Below are the code and all the weights of a small trained network. Each question names an input and a target symbol and asks about switching units off, where a switched-off unit gives its printed mean instead of its output.

import numpy as np


def w(rows, s, z=0):
    codes = np.array(rows[::2]) - 128.0
    scale = np.full(codes.shape[1], s)
    scale[-1] = z or s
    return codes * scale


def norm(h):
    return h / np.sqrt((h * h).mean(-1, keepdims=True) + 1e-5)


def f(y):
    return np.maximum(y, 0)


def softmax(a):
    e = np.exp(a - a.max(-1, keepdims=True))
    return e / e.sum(-1, keepdims=True)


def log_softmax(a):
    a = a - a.max(-1, keepdims=True)
    return a - np.log(np.exp(a).sum(-1, keepdims=True))


def net(x, mask):
    ids = ['ζμξτψω'.index(c) for c in x.split()]
    T = len(ids)
    res = E[ids] + P[:T]
    r = norm(res)
    for j in range(2):
        rows = slice(4 * j, 4 * j + 4)
        q, k, v = (r @ M[0][rows].T for M in (Q, K, V))
        z = softmax(np.where(np.tri(T) > 0, q @ k.T / 4**0.5, -1e9)) @ v
        o = O[0][rows]
        res = res + np.where(mask[j], z, o[:, -1]) @ o[:, :-1]
    y = f(norm(res) @ A[0][:, :-1].T + A[0][:, -1])
    res = res + np.where(mask[2:14], y, B[0][:, -1]) @ B[0][:, :-1]
    return log_softmax(norm(res)[-1] @ U[:, :-1].T + U[:, -1])


Q, K, V, O, A, B = {}, {}, {}, {}, {}, {}
E = w([
[140,159,184,109,176,53,85,70,109,192,150],'ζ',
[104,69,101,39,159,140,89,163,139,75,105],'μ',
[115,188,249,68,130,138,34,146,180,147,129],'ξ',
[146,166,81,153,116,106,49,160,162,34,125],'τ',
[80,178,144,142,157,179,42,86,119,138,124],'ψ',
[124,119,40,133,79,144,114,166,114,195,152],'ω',
],0.014)
P = w([
[230,130,136,165,188,142,217,181,172,130,195],'0',
[7,165,107,85,78,2,149,95,135,199,65],'1',
[103,161,98,95,66,63,141,64,165,178,45],'2',
[72,161,145,78,72,115,113,166,71,97,65],'3',
[102,169,146,78,92,118,111,147,90,113,102],'4',
[148,172,113,91,100,128,104,135,113,128,95],'5',
[150,162,118,93,111,123,94,148,121,132,135],'6',
[143,172,127,74,136,101,75,152,97,130,193],'7',
[160,193,114,94,158,128,79,179,122,121,189],'8',
[178,196,97,107,177,128,79,182,147,142,184],'9',
[175,178,64,122,202,115,74,183,179,171,190],'10',
],0.0077)
Q[0] = w([
[140,133,68,200,178,84,126,195,115,146,154],'H1',
[136,81,187,152,79,113,193,126,90,69,104],'H1',
[160,44,200,197,125,162,174,54,94,165,145],'H1',
[105,145,114,78,145,62,90,199,128,144,171],'H1',
[85,69,179,206,70,151,177,129,123,121,146],'H2',
[64,237,92,102,55,101,54,197,162,133,161],'H2',
[88,89,184,179,41,119,138,96,67,97,36],'H2',
[145,141,87,219,121,254,211,117,129,167,194],'H2',
],0.007)
K[0] = w([
[156,106,172,89,162,148,143,114,164,137,106],'H1',
[64,141,123,94,67,89,97,90,128,121,48],'H1',
[43,101,138,126,154,151,55,44,137,119,62],'H1',
[223,73,139,165,139,107,146,176,168,98,162],'H1',
[117,100,104,132,147,49,191,93,138,114,38],'H2',
[152,136,80,150,149,185,91,132,117,187,179],'H2',
[37,154,107,113,68,76,170,66,90,147,1],'H2',
[133,67,176,150,137,92,174,122,140,132,129],'H2',
],0.008)
V[0] = w([
[136,191,137,101,93,134,9,127,136,171,115],'H1',
[140,122,154,233,66,88,160,73,96,145,219],'H1',
[170,154,44,154,104,151,232,158,183,148,175],'H1',
[41,172,69,128,68,80,65,172,167,124,146],'H1',
[72,91,114,165,169,229,143,135,110,212,166],'H2',
[151,72,72,144,192,106,167,109,139,105,144],'H2',
[140,95,168,82,87,146,205,166,213,143,137],'H2',
[97,37,149,142,253,191,94,100,100,134,128],'H2',
],0.0062)
O[0] = w([
[122,124,80,99,96,162,156,196,123,193,169,129],'H1',
[101,173,110,108,201,166,105,113,69,120,114,3],'H1',
[185,101,137,184,194,118,162,114,75,124,94,203],'H1',
[196,197,163,96,45,116,149,203,87,154,163,120],'H1',
[245,106,98,106,113,124,114,88,50,57,78,59],'H2',
[177,124,133,41,122,181,111,187,140,172,146,84],'H2',
[148,68,254,166,167,107,82,240,109,108,169,94],'H2',
[99,56,176,89,98,202,43,81,184,123,41,90],'H2',
],0.0065,0.0062)
A[0] = w([
[173,80,116,215,175,133,123,139,3,150,93,42],'N1',
[129,175,106,145,186,179,119,81,120,167,190,94],'N2',
[168,232,151,160,109,102,62,108,89,154,117,72],'N3',
[158,111,60,141,132,92,180,205,83,123,118,162],'N4',
[45,149,90,110,53,98,129,132,182,161,128,187],'N5',
[114,58,141,136,115,89,203,162,113,101,138,119],'N6',
[135,170,86,75,129,177,144,152,93,215,78,231],'N7',
[128,139,100,115,124,82,132,100,126,79,175,154],'N8',
[108,90,147,137,198,59,164,156,156,82,160,219],'N9',
[155,170,57,108,120,66,129,120,128,49,149,158],'N10',
[132,111,72,248,103,101,116,115,82,177,197,253],'N11',
[98,130,125,182,169,59,183,159,183,158,151,101],'N12',
],0.0076,0.0023)
B[0] = w([
[151,132,103,106,193,134,73,221,180,18,200,149],'N1',
[50,140,139,113,59,187,221,51,83,123,156,159],'N2',
[123,135,179,116,157,16,143,69,130,144,81,194],'N3',
[69,75,151,134,141,106,184,131,168,247,100,208],'N4',
[211,156,79,160,163,183,153,138,157,45,254,254],'N5',
[112,68,131,148,83,234,141,107,148,212,108,166],'N6',
[143,89,115,37,219,49,206,110,125,135,215,190],'N7',
[106,178,181,127,84,226,144,161,136,175,84,185],'N8',
[170,100,103,76,18,196,84,159,152,181,45,245],'N9',
[35,164,135,103,70,179,145,107,146,221,76,236],'N10',
[86,244,233,240,168,116,156,199,120,159,115,197],'N11',
[170,127,94,187,37,153,78,179,74,186,131,212],'N12',
],0.0056,0.0076)
U = w([
[170,38,50,21,88,123,126,132,133,131,135,150],'ζ',
[154,79,192,64,212,39,83,190,228,81,149,3],'μ',
[133,132,142,177,72,126,50,168,219,117,54,221],'ξ',
[187,162,54,121,85,124,151,228,134,108,252,93],'τ',
[63,141,84,115,202,136,160,37,197,67,136,66],'ψ',
[139,110,134,85,111,21,231,141,91,230,72,119],'ω',
],0.0042,0.0004)

Each question gives the input, a string of symbols that net reads in full, and the target symbol t.
The units are the heads (4 rows each of Q, K, V and O) and the neurons (one row each of A and B). Each row of codes is followed by its name. A weight is (code - 128) times the scale printed after its matrix; where a second scale follows, it is the last column's (O, A, B and U).
mask holds one flag per unit, heads first, then neurons. A switched-off unit (its flag False) gives its mean, the last column of its rows in O or B, instead of its output. The means were averaged over made-up inputs and are rounded, as every weight is.
A unit's drop is (log p(t) with every unit on - log p(t) with that unit switched off) / (log p(t) with every unit on - log p(t) with every unit switched off).
The circuit of an input: a set's keep is (log p(t) with only the set's units on - log p(t) with every unit switched off) / (log p(t) with every unit on - log p(t) with every unit switched off). Starting from the 12 units with the biggest drops (on a tie, the unit counted first), units are removed one at a time, each time the one whose removal leaves the highest keep (on an exact tie, the one counted first), for as long as the keep stays at least 0.8.
circuit, biggest first: the units of the circuit, biggest drop first
unit that matters most: the unit with the biggest drop
top k neurons: the k neurons with the biggest drops, biggest first
which heads matter: for each layer, one digit per head in row order, 1 if its drop is at least 0.15 and else 0, layers parted by /
drop of u: that unit's drop, to one decimal
input ζ τ ξ, target ψ: unit that matters most -> H1
input ζ τ ξ ψ τ, target ψ: which heads matter -> 11
input ω ξ μ μ, target μ: which heads matter -> 10
input ω μ ψ ζ μ μ τ, target μ: which heads matter -> 11
input τ μ τ μ μ ξ ω μ ω μ, target ω: which heads matter -> 00
input τ μ ζ τ ζ ω τ μ, target ω: circuit, biggest first -> [H1; N5]
input τ ζ τ μ ψ μ μ τ ψ, target ω: circuit, biggest first -> [H1; N3]
input ξ μ ξ, target τ: circuit, biggest first -> [H1; N5]
input μ μ μ μ μ ζ μ ψ, target ψ: circuit, biggest first -> [H2; N9]
input ξ μ τ μ μ, target τ: top 3 neurons -> [N5; N10; N3]
input ω μ ω μ μ μ ξ ζ, target μ: circuit, biggest first -> [N1; H1; H2]
input ω ξ τ τ, target μ: top 2 neurons -> [N1; N12]
input μ ζ μ ζ μ ζ, target μ: which heads matter -> 01
input μ ζ τ ψ μ, target ψ: which heads matter -> 01
input ζ τ ξ ψ, target ψ: which heads matter -> 00
input ω μ μ, target μ: which heads matter -> 11
input ψ μ τ ω μ μ ξ τ, target ζ: circuit, biggest first -> [H2]
input τ μ μ ξ μ μ τ μ ω, target ω: top 2 neurons -> [N4; N5]
input μ μ ψ μ ξ ω μ ξ μ μ, target ξ: drop of H1 -> 0.3
input ω μ μ μ μ ω ξ, target μ: unit that matters most -> N1
input τ ξ τ ζ ψ τ ω μ ψ, target ω: drop of H1 -> 0.4
input τ τ ψ μ ψ μ μ ω ξ, target ω: drop of H1 -> 0.2
input τ ξ τ ω μ ψ ω τ ξ, target ω: drop of H1 -> 0.4
